Below is a small trained network, with its code and all its weights. Each question gives an input and a class and asks what happens when units are switched off, that is, made to give their printed mean instead of their output.

import numpy as np


def w(rows, s, z=0):
    codes = np.array(rows[::2]) - 128.0
    scale = np.full(codes.shape[1], s)
    scale[-1] = z or s
    return codes * scale


def norm(h):
    return h / np.sqrt((h * h).mean(-1, keepdims=True) + 1e-5)


def f(y):
    return y / 2 * (1 + np.tanh(0.7978845608 * (y + 0.044715 * y**3)))


def log_softmax(a):
    a = a - a.max(-1, keepdims=True)
    return a - np.log(np.exp(a).sum(-1, keepdims=True))


def net(x, mask):
    res = np.array(x, float).reshape(1, 7) / 4 @ E
    u = 0
    for l in range(2):
        y = f(norm(res) @ A[l][:, :-1].T + A[l][:, -1])
        res = res + np.where(mask[u : u + 14], y, B[l][:, -1]) @ B[l][:, :-1]
        u += 14
    return log_softmax(norm(res)[-1] @ U[:, :-1].T + U[:, -1])


A, B = {}, {}
E = w([
[130,125,129,126,126,129,124],'x0',
[129,131,134,110,137,136,116],'x1',
[117,132,130,126,132,135,128],'x2',
[187,164,253,253,193,140,116],'x3',
[124,164,49,127,25,246,57],'x4',
[131,125,126,134,119,121,134],'x5',
[151,29,103,120,109,223,175],'x6',
],0.0048)
A[0] = w([
[182,107,93,124,68,225,166,232],'L0N1',
[155,89,159,162,159,192,169,45],'L0N2',
[99,137,89,108,176,17,83,133],'L0N3',
[157,166,135,182,117,156,64,19],'L0N4',
[132,164,70,134,86,163,96,173],'L0N5',
[136,75,130,122,123,75,227,150],'L0N6',
[141,144,80,133,63,209,75,199],'L0N7',
[162,165,150,203,120,180,67,41],'L0N8',
[128,96,87,43,125,155,191,95],'L0N9',
[66,181,81,138,1,159,86,137],'L0N10',
[93,232,123,146,89,123,63,89],'L0N11',
[188,124,229,199,187,135,163,117],'L0N12',
[109,115,142,140,197,109,127,196],'L0N13',
[132,180,143,144,149,134,90,2],'L0N14',
],0.0071,0.0026)
B[0] = w([
[69,112,136,147,178,85,93,223],'L0N1',
[207,128,99,115,137,82,98,162],'L0N2',
[70,150,2,121,99,86,118,178],'L0N3',
[149,166,193,97,90,70,177,153],'L0N4',
[122,140,180,169,154,139,89,178],'L0N5',
[100,107,178,102,79,142,152,175],'L0N6',
[117,147,121,198,191,118,69,220],'L0N7',
[146,168,181,107,60,49,196,178],'L0N8',
[115,102,202,149,129,145,191,177],'L0N9',
[153,108,177,183,166,151,66,213],'L0N10',
[185,126,177,165,82,83,174,171],'L0N11',
[177,103,122,174,118,184,29,253],'L0N12',
[121,138,103,111,79,161,129,170],'L0N13',
[153,112,159,154,71,121,165,132],'L0N14',
],0.0069)
A[1] = w([
[81,90,187,63,118,138,174,45],'L1N1',
[169,163,95,202,131,110,38,100],'L1N2',
[65,152,54,80,88,73,169,148],'L1N3',
[157,151,203,86,100,128,121,89],'L1N4',
[152,69,114,94,84,127,152,230],'L1N5',
[176,90,165,254,124,128,61,107],'L1N6',
[123,179,142,90,133,140,57,21],'L1N7',
[90,128,191,119,196,94,146,113],'L1N8',
[118,194,109,178,171,111,73,86],'L1N9',
[106,64,96,117,104,128,150,252],'L1N10',
[60,158,42,100,110,108,180,76],'L1N11',
[155,179,142,182,96,95,44,147],'L1N12',
[99,71,113,88,124,124,189,116],'L1N13',
[142,65,159,114,147,211,100,197],'L1N14',
],0.0076,0.0028)
B[1] = w([
[177,215,175,63,177,53,177,135],'L1N1',
[51,155,91,37,189,91,233,208],'L1N2',
[200,51,63,205,159,240,61,151],'L1N3',
[132,68,102,240,157,132,159,134],'L1N4',
[126,162,203,178,112,109,68,138],'L1N5',
[91,139,47,59,118,146,84,249],'L1N6',
[163,83,151,131,168,103,249,130],'L1N7',
[180,125,170,139,85,80,176,136],'L1N8',
[204,116,191,56,151,103,180,170],'L1N9',
[177,219,140,169,147,84,101,145],'L1N10',
[97,29,87,201,67,235,91,143],'L1N11',
[69,98,106,46,165,145,226,210],'L1N12',
[166,235,208,128,140,75,138,138],'L1N13',
[162,150,123,223,2,113,118,168],'L1N14',
],0.0058,0.013)
U = w([
[129,53,63,211,119,222,3,250],'0',
[76,168,64,8,227,118,175,48],'1',
[184,197,253,208,77,42,193,104],'2',
],0.0078,0.0021)

Each question gives the input, the list of numbers given to net, and the class t.
The units are the neurons (one row each of A and B). Each row of codes is followed by its name. A weight is (code - 128) times the scale printed after its matrix; where a second scale follows, it is the last column's (A, B and U).
mask holds one flag per neuron, layer by layer. A switched-off neuron (its flag False) gives its mean, the last column of its row in B, instead of its output. The means were averaged over made-up inputs and are rounded, as every weight is.
A unit's drop is (log p(t) with every unit on - log p(t) with that unit switched off) / (log p(t) with every unit on - log p(t) with every unit switched off).
most important unit: the unit with the biggest drop
top k neurons: the k neurons with the biggest drops, biggest first
top k neurons in layer l: the k neurons of layer l with the biggest drops, biggest first
drop when u is switched off: that unit's drop, to one decimal
input [-7,-7,-8,4,1,-8,8], class 1: most important unit => L0N2
input [3,-3,-4,5,4,-6,0], class 2: top 2 neurons => [L0N8, L0N4]
input [-8,5,8,0,-8,2,-8], class 0: top 3 neurons => [L0N3, L0N10, L1N3]
input [7,2,-3,-3,-4,1,0], class 0: top 3 neurons => [L0N3, L1N3, L1N11]
input [5,4,2,0,-6,2,-4], class 0: top 4 neurons => [L0N3, L0N10, L0N7, L1N3]
input [1,-1,-8,-3,-4,-1,0], class 0: top 2 neurons => [L0N3, L1N3]
input [-8,5,-3,-6,0,-3,-2], class 0: top 2 neurons => [L0N3, L0N12]
input [5,-5,3,3,5,7,0], class 2: top 2 neurons in layer 0 => [L0N8, L0N4]
input [6,4,4,8,4,6,8], class 1: top 2 neurons => [L1N2, L0N8]
input [1,-6,-4,6,1,4,1], class 1: top 2 neurons => [L0N12, L1N12]
input [2,-1,-1,-1,-7,5,1], class 2: top 2 neurons in layer 0 => [L0N6, L0N7]
input [8,-3,4,2,-8,3,4], class 0: drop when L0N12 is switched off => 1.2
input [-6,6,0,4,-3,-1,6], class 0: drop when L1N4 is switched off => 0.0
input [2,-2,-1,-8,-7,2,-8], class 0: drop when L1N11 is switched off => 0.1
input [-6,5,0,-6,-4,7,2], class 2: most important unit => L0N9
